Here is a tiny trained network, its code and every weight. The questions are about switching its units off for an input and a class, where a switched-off unit gives its printed mean instead of its output.

import numpy as np


def w(rows, s, z=0):
    codes = np.array(rows[::2]) - 128.0
    scale = np.full(codes.shape[1], s)
    scale[-1] = z or s
    return codes * scale


def norm(h):
    return h / np.sqrt((h * h).mean(-1, keepdims=True) + 1e-5)


def f(y):
    return y / 2 * (1 + np.tanh(0.7978845608 * (y + 0.044715 * y**3)))


def log_softmax(a):
    a = a - a.max(-1, keepdims=True)
    return a - np.log(np.exp(a).sum(-1, keepdims=True))


def net(x, mask):
    res = np.array(x, float).reshape(1, 5) / 4 @ E
    u = 0
    for l in range(2):
        y = f(norm(res) @ A[l][:, :-1].T + A[l][:, -1])
        res = res + np.where(mask[u : u + 10], y, B[l][:, -1]) @ B[l][:, :-1]
        u += 10
    return log_softmax(norm(res)[-1] @ U[:, :-1].T + U[:, -1])


A, B = {}, {}
E = w([
[173,206,229,101,79,170],'x0',
[157,124,175,176,174,251],'x1',
[101,60,211,60,225,142],'x2',
[116,51,146,186,158,138],'x3',
[154,90,191,188,218,125],'x4',
],0.0033)
A[0] = w([
[181,118,210,168,197,119,85],'0.n1',
[121,164,56,36,100,182,4],'0.n2',
[127,44,129,126,191,177,46],'0.n3',
[115,116,141,121,119,160,143],'0.n4',
[149,142,111,205,58,142,52],'0.n5',
[63,96,196,42,96,2,60],'0.n6',
[69,86,177,83,127,25,66],'0.n7',
[153,170,163,150,56,143,159],'0.n8',
[4,139,143,60,185,134,195],'0.n9',
[184,113,79,162,159,48,58],'0.n10',
],0.0076,0.0043)
B[0] = w([
[159,199,167,94,157,189,239],'0.n1',
[100,145,68,7,39,222,159],'0.n2',
[19,62,81,139,126,175,195],'0.n3',
[125,114,159,149,177,136,149],'0.n4',
[252,66,9,148,129,98,160],'0.n5',
[167,28,206,81,46,84,236],'0.n6',
[185,98,135,59,43,54,191],'0.n7',
[186,87,99,124,160,165,219],'0.n8',
[173,132,90,217,96,124,252],'0.n9',
[25,255,99,128,146,64,139],'0.n10',
],0.0062,0.0037)
A[1] = w([
[226,182,101,106,39,128,112],'1.n1',
[133,121,75,122,46,106,50],'1.n2',
[126,118,71,48,92,207,3],'1.n3',
[9,206,88,171,117,9,28],'1.n4',
[72,155,155,85,77,134,85],'1.n5',
[34,119,93,201,206,178,31],'1.n6',
[7,57,148,185,179,170,53],'1.n7',
[170,94,175,84,76,253,189],'1.n8',
[99,229,94,72,41,197,33],'1.n9',
[105,64,6,22,77,116,194],'1.n10',
],0.0067,0.0033)
B[1] = w([
[60,56,67,182,140,142,217],'1.n1',
[148,156,130,143,208,181,162],'1.n2',
[46,168,64,85,85,113,143],'1.n3',
[27,235,76,222,204,2,148],'1.n4',
[155,88,75,220,196,124,125],'1.n5',
[76,49,159,107,70,99,171],'1.n6',
[88,87,176,228,147,173,176],'1.n7',
[106,163,106,103,139,72,254],'1.n8',
[74,109,123,39,75,233,152],'1.n9',
[124,193,214,96,141,129,242],'1.n10',
],0.0064,0.0061)
U = w([
[206,179,216,135,227,220,103],'0',
[181,31,227,72,35,40,153],'1',
[252,109,11,223,167,185,61],'2',
[14,231,53,223,184,2,2],'3',
[68,213,27,27,61,212,111],'4',
[77,33,210,243,175,177,235],'5',
],0.0081,0.0023)

Each question gives the input, the list of numbers given to net, and the class t.
The units are the neurons (one row each of A and B). Each row of codes is followed by its name. A weight is (code - 128) times the scale printed after its matrix; where a second scale follows, it is the last column's (A, B and U).
mask holds one flag per neuron, layer by layer. A switched-off neuron (its flag False) gives its mean, the last column of its row in B, instead of its output. The means were averaged over made-up inputs and are rounded, as every weight is.
A unit's drop is (log p(t) with every unit on - log p(t) with that unit switched off) / (log p(t) with every unit on - log p(t) with every unit switched off).
The circuit of an input: a set's keep is (log p(t) with only the set's units on - log p(t) with every unit switched off) / (log p(t) with every unit on - log p(t) with every unit switched off). Starting from the 12 units with the biggest drops (on a tie, the unit counted first), units are removed one at a time, each time the one whose removal leaves the highest keep (on an exact tie, the one counted first), for as long as the keep stays at least 0.8.
circuit, biggest first: the units of the circuit, biggest drop first
unit that matters most: the unit with the biggest drop
top k neurons: the k neurons with the biggest drops, biggest first
top k neurons in layer l: the k neurons of layer l with the biggest drops, biggest first
drop of u: that unit's drop, to one decimal
input [-8,4,-8,3,7], class 3: unit that matters most : 0.n10
input [-8,1,4,-4,-2], class 3: circuit, biggest first : (0.n9 1.n10)
input [8,-5,1,4,7], class 0: top 3 neurons : (0.n1 1.n6 0.n5)
input [3,7,-8,-2,-4], class 2: top 3 neurons : (0.n5 0.n8 0.n3)
input [8,3,8,1,-8], class 4: top 2 neurons : (1.n8 1.n10)
input [8,-4,-2,7,-2], class 2: circuit, biggest first : (0.n5 0.n8)
input [-5,-1,-3,5,1], class 3: top 2 neurons : (0.n10 1.n4)
input [0,2,-2,-2,6], class 0: top 2 neurons in layer 0 : (0.n1 0.n2)
input [-4,-6,1,-1,0], class 1: top 3 neurons : (0.n6 0.n7 1.n8)
input [3,-4,8,1,8], class 1: top 2 neurons : (0.n7 0.n6)
input [7,5,0,7,1], class 0: top 2 neurons : (0.n1 1.n1)
input [-1,-1,1,-2,5], class 0: top 2 neurons : (0.n1 0.n2)
input [2,5,-1,2,7], class 0: top 2 neurons : (0.n1 1.n1)
input [5,-6,7,8,5], class 1: unit that matters most : 0.n7
input [-7,-7,5,2,-3], class 1: top 2 neurons in layer 0 : (0.n6 0.n7)
input [-8,-6,5,-3,-5], class 1: top 2 neurons in layer 0 : (0.n6 0.n7)
input [3,6,-5,3,0], class 2: drop of 0.n5 : 0.1
input [7,1,-6,-2,6], class 2: drop of 0.n5 : 0.1
